Below is a small trained network, with its code and all its weights. Each question gives an input and a class and asks what happens when units are switched off, that is, made to give their printed mean instead of their output.

import numpy as np


def w(rows, s, z=0):
    codes = np.array(rows[::2]) - 128.0
    scale = np.full(codes.shape[1], s)
    scale[-1] = z or s
    return codes * scale


def f(y):
    return np.maximum(y, 0)


def log_softmax(a):
    a = a - a.max(-1, keepdims=True)
    return a - np.log(np.exp(a).sum(-1, keepdims=True))


def net(x, mask):
    res = np.array(x, float).reshape(1, 7) / 4 @ E
    y = f(res @ A[0][:, :-1].T + A[0][:, -1])
    res = res + np.where(mask, y, B[0][:, -1]) @ B[0][:, :-1]
    return log_softmax(res[-1] @ U[:, :-1].T + U[:, -1])


A, B = {}, {}
E = w([
[180,75,99,179,176,48,195,95,71,237,172,26],'x0',
[135,158,91,150,118,125,144,130,133,146,109,154],'x1',
[209,160,38,58,123,246,82,81,96,110,52,29],'x2',
[142,152,129,131,125,146,156,138,148,128,164,121],'x3',
[127,109,155,116,150,135,114,128,112,124,127,127],'x4',
[150,163,84,151,124,111,142,119,141,147,96,172],'x5',
[61,51,25,185,212,189,12,105,182,138,201,174],'x6',
],0.011)
A[0] = w([
[63,134,142,187,99,129,73,177,166,124,163,172,91],'neuron 0',
[92,83,123,164,153,85,78,189,160,86,185,207,142],'neuron 1',
[52,125,162,174,158,163,103,153,167,99,133,203,81],'neuron 2',
[184,65,86,99,166,103,169,129,97,156,149,107,107],'neuron 3',
[114,114,201,165,116,76,173,211,147,74,78,181,174],'neuron 4',
[75,117,136,146,147,114,128,116,164,88,190,167,142],'neuron 5',
[94,86,34,180,178,185,66,89,139,112,164,99,76],'neuron 6',
[121,121,222,128,73,37,198,145,132,144,116,158,178],'neuron 7',
[123,119,166,171,87,93,183,156,95,114,117,159,164],'neuron 8',
[98,174,109,69,124,205,144,165,134,70,89,164,162],'neuron 9',
[147,143,104,78,135,122,184,95,86,183,106,59,109],'neuron 10',
[57,75,126,215,164,110,133,133,217,101,176,214,209],'neuron 11',
[192,25,108,156,143,142,222,116,37,177,101,76,159],'neuron 12',
[173,106,47,88,165,177,63,80,166,124,140,104,38],'neuron 13',
[116,157,95,97,101,149,98,125,116,43,99,130,201],'neuron 14',
[82,87,151,128,190,14,177,163,119,195,191,155,112],'neuron 15',
[102,100,73,129,130,205,59,114,178,65,157,176,105],'neuron 16',
[46,85,114,151,171,92,148,162,222,63,140,162,202],'neuron 17',
[199,170,108,71,102,115,141,129,60,96,106,89,133],'neuron 18',
[120,167,171,59,113,156,112,214,182,52,58,211,253],'neuron 19',
[133,123,166,37,73,147,81,162,27,87,111,100,188],'neuron 20',
[47,140,132,158,143,147,92,180,214,35,128,177,225],'neuron 21',
[254,99,111,116,125,88,221,79,29,129,98,54,147],'neuron 22',
[56,165,235,146,71,28,213,187,74,81,157,175,181],'neuron 23',
[194,205,188,46,100,178,138,111,143,118,60,120,112],'neuron 24',
[165,74,94,211,176,50,126,117,102,201,197,80,180],'neuron 25',
],0.0097,0.0046)
B[0] = w([
[171,135,120,78,135,94,55,147,43,106,185,77,179],'neuron 0',
[122,150,146,83,101,93,85,207,21,141,173,134,199],'neuron 1',
[174,142,83,56,135,95,83,158,89,126,184,70,184],'neuron 2',
[92,169,176,122,173,46,68,102,93,147,174,115,185],'neuron 3',
[55,187,123,59,199,182,194,62,168,117,154,165,201],'neuron 4',
[126,100,81,125,143,158,112,161,59,145,154,133,176],'neuron 5',
[24,198,177,214,165,207,163,60,174,154,155,198,210],'neuron 6',
[60,178,61,157,208,155,201,95,209,59,127,174,227],'neuron 7',
[98,173,80,111,164,198,143,46,181,98,118,175,186],'neuron 8',
[136,17,111,76,77,154,199,139,225,163,103,106,188],'neuron 9',
[155,173,74,116,192,60,59,164,69,79,144,66,199],'neuron 10',
[162,116,124,66,86,90,71,174,32,231,179,91,222],'neuron 11',
[107,228,210,168,166,45,51,142,84,35,104,116,228],'neuron 12',
[10,181,119,152,231,183,186,47,184,33,152,234,192],'neuron 13',
[167,97,93,66,78,195,194,149,187,119,90,87,178],'neuron 14',
[58,138,193,254,89,74,91,115,159,166,179,148,226],'neuron 15',
[105,170,143,32,210,147,123,59,149,143,163,166,198],'neuron 16',
[151,148,123,74,88,134,32,162,58,175,180,124,194],'neuron 17',
[226,133,87,104,114,157,148,173,61,48,102,59,197],'neuron 18',
[210,53,139,31,97,198,216,96,208,194,101,113,220],'neuron 19',
[181,82,102,90,145,149,178,115,168,72,59,106,191],'neuron 20',
[125,150,91,40,111,144,76,175,94,172,199,105,205],'neuron 21',
[145,224,72,84,217,91,47,201,75,14,103,143,251],'neuron 22',
[97,202,139,87,249,222,214,64,202,131,163,192,248],'neuron 23',
[200,48,64,108,50,117,197,169,127,121,43,60,205],'neuron 24',
[53,182,177,215,152,40,74,161,73,162,130,145,243],'neuron 25',
],0.0077,0.023)
U = w([
[101,102,144,42,157,213,174,70,186,127,137,184,133],'0',
[191,144,124,27,134,77,62,192,50,96,122,66,191],'1',
[67,172,148,213,215,126,142,78,156,72,120,151,167],'2',
[93,80,200,254,85,68,79,177,86,205,166,122,1],'3',
[240,43,143,100,66,137,179,169,148,77,30,72,69],'4',
],0.009,0.0042)

Each question gives the input, the list of numbers given to net, and the class t.
The units are the neurons (one row each of A and B). Each row of codes is followed by its name. A weight is (code - 128) times the scale printed after its matrix; where a second scale follows, it is the last column's (A, B and U).
mask holds one flag per neuron, in row order. A switched-off neuron (its flag False) gives its mean, the last column of its row in B, instead of its output. The means were averaged over made-up inputs and are rounded, as every weight is.
A unit's drop is (log p(t) with every unit on - log p(t) with that unit switched off) / (log p(t) with every unit on - log p(t) with every unit switched off).
most important unit: the unit with the biggest drop
k most important neurons: the k neurons with the biggest drops, biggest first
drop when u is switched off: that unit's drop, to one decimal
input [0,-8,-8,-3,-5,-1,8], class 1: most important unit => neuron 2
input [8,5,0,0,-7,7,-4], class 2: 2 most important neurons => neuron 11; neuron 7
input [-3,2,-6,-4,0,-4,1], class 1: 2 most important neurons => neuron 11; neuron 1
input [-5,-3,-8,-8,8,-4,-1], class 0: 2 most important neurons => neuron 23; neuron 4
input [5,3,3,3,8,6,1], class 2: 2 most important neurons => neuron 11; neuron 21
input [1,8,-1,0,-6,3,7], class 3: 2 most important neurons => neuron 6; neuron 22
input [0,-3,7,-7,-6,-7,-5], class 4: 2 most important neurons => neuron 24; neuron 20
input [1,6,6,-3,0,0,6], class 2: 2 most important neurons => neuron 19; neuron 6
input [-2,-6,0,-8,1,5,8], class 1: 3 most important neurons => neuron 11; neuron 23; neuron 1
input [3,-2,0,-3,-3,4,4], class 3: 2 most important neurons => neuron 23; neuron 7
input [1,3,-7,2,2,8,3], class 3: 2 most important neurons => neuron 15; neuron 22
input [-7,-7,0,-2,7,-7,-4], class 0: 2 most important neurons => neuron 23; neuron 4
input [-5,4,-7,3,8,-8,1], class 1: 4 most important neurons => neuron 11; neuron 1; neuron 0; neuron 2
input [-4,6,1,-8,-7,-1,-6], class 4: most important unit => neuron 24
input [0,7,-7,8,8,-1,-7], class 0: 2 most important neurons => neuron 23; neuron 25
input [0,7,-5,-3,2,3,6], class 1: 2 most important neurons => neuron 2; neuron 0
input [-1,-2,6,-8,4,-6,-7], class 4: drop when neuron 1 is switched off => 0.0
input [0,-2,-4,7,-7,7,2], class 1: drop when neuron 6 is switched off => 0.1
input [6,0,-5,-3,-7,2,1], class 3: drop when neuron 15 is switched off => 0.1
input [1,-7,4,-3,-8,-2,4], class 2: most important unit => neuron 19
input [5,-4,2,6,-3,4,1], class 2: drop when neuron 17 is switched off => 0.2
